Below are the code and all the weights of a small trained network. Each question names an input and a class and asks about switching units off, where a switched-off unit gives its printed mean instead of its output.

import numpy as np


def w(rows, s, z=0):
    codes = np.array(rows[::2]) - 128.0
    scale = np.full(codes.shape[1], s)
    scale[-1] = z or s
    return codes * scale


def norm(h):
    return h / np.sqrt((h * h).mean(-1, keepdims=True) + 1e-5)


def f(y):
    return y / 2 * (1 + np.tanh(0.7978845608 * (y + 0.044715 * y**3)))


def log_softmax(a):
    a = a - a.max(-1, keepdims=True)
    return a - np.log(np.exp(a).sum(-1, keepdims=True))


def net(x, mask):
    res = np.array(x, float).reshape(1, 3) / 4 @ E
    u = 0
    for l in range(2):
        y = f(norm(res) @ A[l][:, :-1].T + A[l][:, -1])
        res = res + np.where(mask[u : u + 14], y, B[l][:, -1]) @ B[l][:, :-1]
        u += 14
    return log_softmax(norm(res)[-1] @ U[:, :-1].T + U[:, -1])


A, B = {}, {}
E = w([
[137,92,94,230,113,101,222,36],'x0',
[107,175,185,169,22,122,37,3],'x1',
[23,178,39,232,170,135,79,133],'x2',
],0.0048)
A[0] = w([
[121,119,128,130,124,128,129,129,124],'L0N0',
[71,147,104,186,120,142,55,100,13],'L0N1',
[144,100,126,100,155,146,158,142,49],'L0N2',
[97,153,16,165,232,142,149,188,44],'L0N3',
[112,157,97,143,152,108,111,157,2],'L0N4',
[150,67,96,218,118,57,254,42,191],'L0N5',
[87,142,73,198,143,147,162,122,34],'L0N6',
[185,88,137,122,119,111,207,96,7],'L0N7',
[194,35,108,100,193,146,200,196,143],'L0N8',
[136,136,122,102,126,117,102,123,88],'L0N9',
[149,89,126,103,148,144,149,133,53],'L0N10',
[181,149,170,126,73,146,118,67,53],'L0N11',
[146,146,130,132,136,128,125,127,127],'L0N12',
[131,126,124,134,125,132,129,129,123],'L0N13',
],0.0066,0.0044)
B[0] = w([
[132,128,124,124,133,130,120,127,127],'L0N0',
[120,188,105,158,134,137,112,142,152],'L0N1',
[113,162,140,141,105,126,122,135,131],'L0N2',
[76,18,152,94,142,128,112,145,201],'L0N3',
[143,113,124,117,103,152,115,189,120],'L0N4',
[150,108,105,135,100,254,154,113,255],'L0N5',
[88,126,92,131,195,90,138,88,152],'L0N6',
[124,128,152,83,110,161,127,221,150],'L0N7',
[136,223,124,144,140,121,162,137,235],'L0N8',
[123,118,140,144,143,133,156,111,122],'L0N9',
[113,159,145,136,120,135,115,140,128],'L0N10',
[143,85,136,109,92,97,68,118,153],'L0N11',
[124,127,127,131,116,123,138,130,128],'L0N12',
[126,131,126,116,135,133,116,125,127],'L0N13',
],0.0082,0.0077)
A[1] = w([
[108,152,117,143,155,89,103,128,92],'L1N0',
[144,70,159,94,101,141,105,100,82],'L1N1',
[160,162,156,95,137,4,131,129,127],'L1N2',
[121,130,142,109,163,55,136,170,114],'L1N3',
[117,157,143,124,116,65,85,126,114],'L1N4',
[144,115,145,111,128,76,96,121,84],'L1N5',
[136,135,139,142,112,83,114,110,115],'L1N6',
[128,165,115,151,127,163,123,115,113],'L1N7',
[96,138,132,132,152,18,101,139,111],'L1N8',
[133,146,151,108,132,114,118,150,104],'L1N9',
[156,90,87,151,107,166,161,117,2],'L1N10',
[132,175,80,150,160,126,137,160,104],'L1N11',
[124,117,104,157,128,131,145,112,95],'L1N12',
[156,189,134,114,140,147,162,134,91],'L1N13',
],0.015,0.0081)
B[1] = w([
[180,164,169,114,75,148,172,189,149],'L1N0',
[138,44,193,151,120,79,132,102,231],'L1N1',
[85,154,103,156,236,16,114,88,240],'L1N2',
[156,99,56,107,67,112,29,100,227],'L1N3',
[109,144,169,145,166,123,209,178,197],'L1N4',
[86,136,156,139,181,103,218,153,155],'L1N5',
[110,114,113,99,181,146,144,189,138],'L1N6',
[129,181,116,112,105,80,66,149,212],'L1N7',
[208,120,172,86,56,141,117,215,179],'L1N8',
[99,110,121,173,140,102,142,83,178],'L1N9',
[102,142,203,109,163,2,100,182,220],'L1N10',
[126,104,227,164,109,108,136,57,226],'L1N11',
[109,144,121,106,160,68,105,87,158],'L1N12',
[196,181,59,70,137,122,133,126,252],'L1N13',
],0.0076,0.0041)
U = w([
[194,221,24,67,199,36,89,91,126],'0',
[112,21,76,56,89,155,15,216,249],'1',
[227,211,106,66,121,231,235,175,204],'2',
[34,27,62,154,254,195,195,114,1],'3',
[88,73,241,131,208,31,164,115,201],'4',
[108,251,216,165,69,151,100,232,100],'5',
[207,17,202,140,5,167,105,64,31],'6',
[75,226,59,211,104,151,48,18,100],'7',
],0.014,0.0009)

Each question gives the input, the list of numbers given to net, and the class t.
The units are the neurons (one row each of A and B). Each row of codes is followed by its name. A weight is (code - 128) times the scale printed after its matrix; where a second scale follows, it is the last column's (A, B and U).
mask holds one flag per neuron, layer by layer. A switched-off neuron (its flag False) gives its mean, the last column of its row in B, instead of its output. The means were averaged over made-up inputs and are rounded, as every weight is.
A unit's drop is (log p(t) with every unit on - log p(t) with that unit switched off) / (log p(t) with every unit on - log p(t) with every unit switched off).
The circuit of an input: a set's keep is (log p(t) with only the set's units on - log p(t) with every unit switched off) / (log p(t) with every unit on - log p(t) with every unit switched off). Starting from the 12 units with the biggest drops (on a tie, the unit counted first), units are removed one at a time, each time the one whose removal leaves the highest keep (on an exact tie, the one counted first), for as long as the keep stays at least 0.8.
circuit, biggest first: the units of the circuit, biggest drop first
most important unit: the unit with the biggest drop
k most important neurons: the k neurons with the biggest drops, biggest first
k most important neurons of layer l: the k neurons of layer l with the biggest drops, biggest first
drop when u is switched off: that unit's drop, to one decimal
input [5,6,0], class 6: circuit, biggest first	(L0N8)
input [0,-7,0], class 0: circuit, biggest first	(L0N5; L1N3)
input [-3,4,1], class 5: 2 most important neurons	(L0N5; L0N1)
input [-5,-8,0], class 0: circuit, biggest first	(L0N8; L0N5)
input [-5,-8,3], class 1: circuit, biggest first	(L0N3; L0N5; L1N3)
input [-2,-2,-1], class 0: 2 most important neurons	(L0N5; L1N13)
input [4,0,-8], class 2: 2 most important neurons of layer 0	(L0N3; L0N8)
input [0,8,-3], class 4: circuit, biggest first	(L0N5; L1N4)
input [8,-6,0], class 2: 2 most important neurons of layer 0	(L0N8; L0N5)
input [6,0,-8], class 2: circuit, biggest first	(L0N3; L0N7)
input [0,8,-1], class 4: 2 most important neurons of layer 0	(L0N5; L0N11)
input [6,4,0], class 6: 3 most important neurons of layer 0	(L0N8; L0N5; L0N11)
input [6,0,3], class 3: 2 most important neurons of layer 0	(L0N8; L0N5)
input [-3,-3,3], class 1: most important unit	L0N3
input [-4,-2,8], class 1: 2 most important neurons	(L0N5; L0N3)
input [5,0,0], class 2: 3 most important neurons	(L0N5; L0N3; L1N11)
input [5,0,5], class 3: 2 most important neurons	(L0N8; L0N3)
input [-4,-3,2], class 1: 2 most important neurons	(L0N5; L0N3)
input [-8,2,-1], class 4: 2 most important neurons	(L0N5; L0N8)
input [-1,3,-8], class 4: circuit, biggest first	(L0N5)
input [-3,-8,4], class 1: 2 most important neurons	(L0N3; L0N5)
input [-7,-4,0], class 0: 2 most important neurons	(L0N5; L0N8)
input [-2,6,-8], class 4: drop when L0N5 is switched off	1.3
input [-7,3,8], class 5: drop when L0N5 is switched off	1.0
input [6,-4,-4], class 2: drop when L1N5 is switched off	0.0
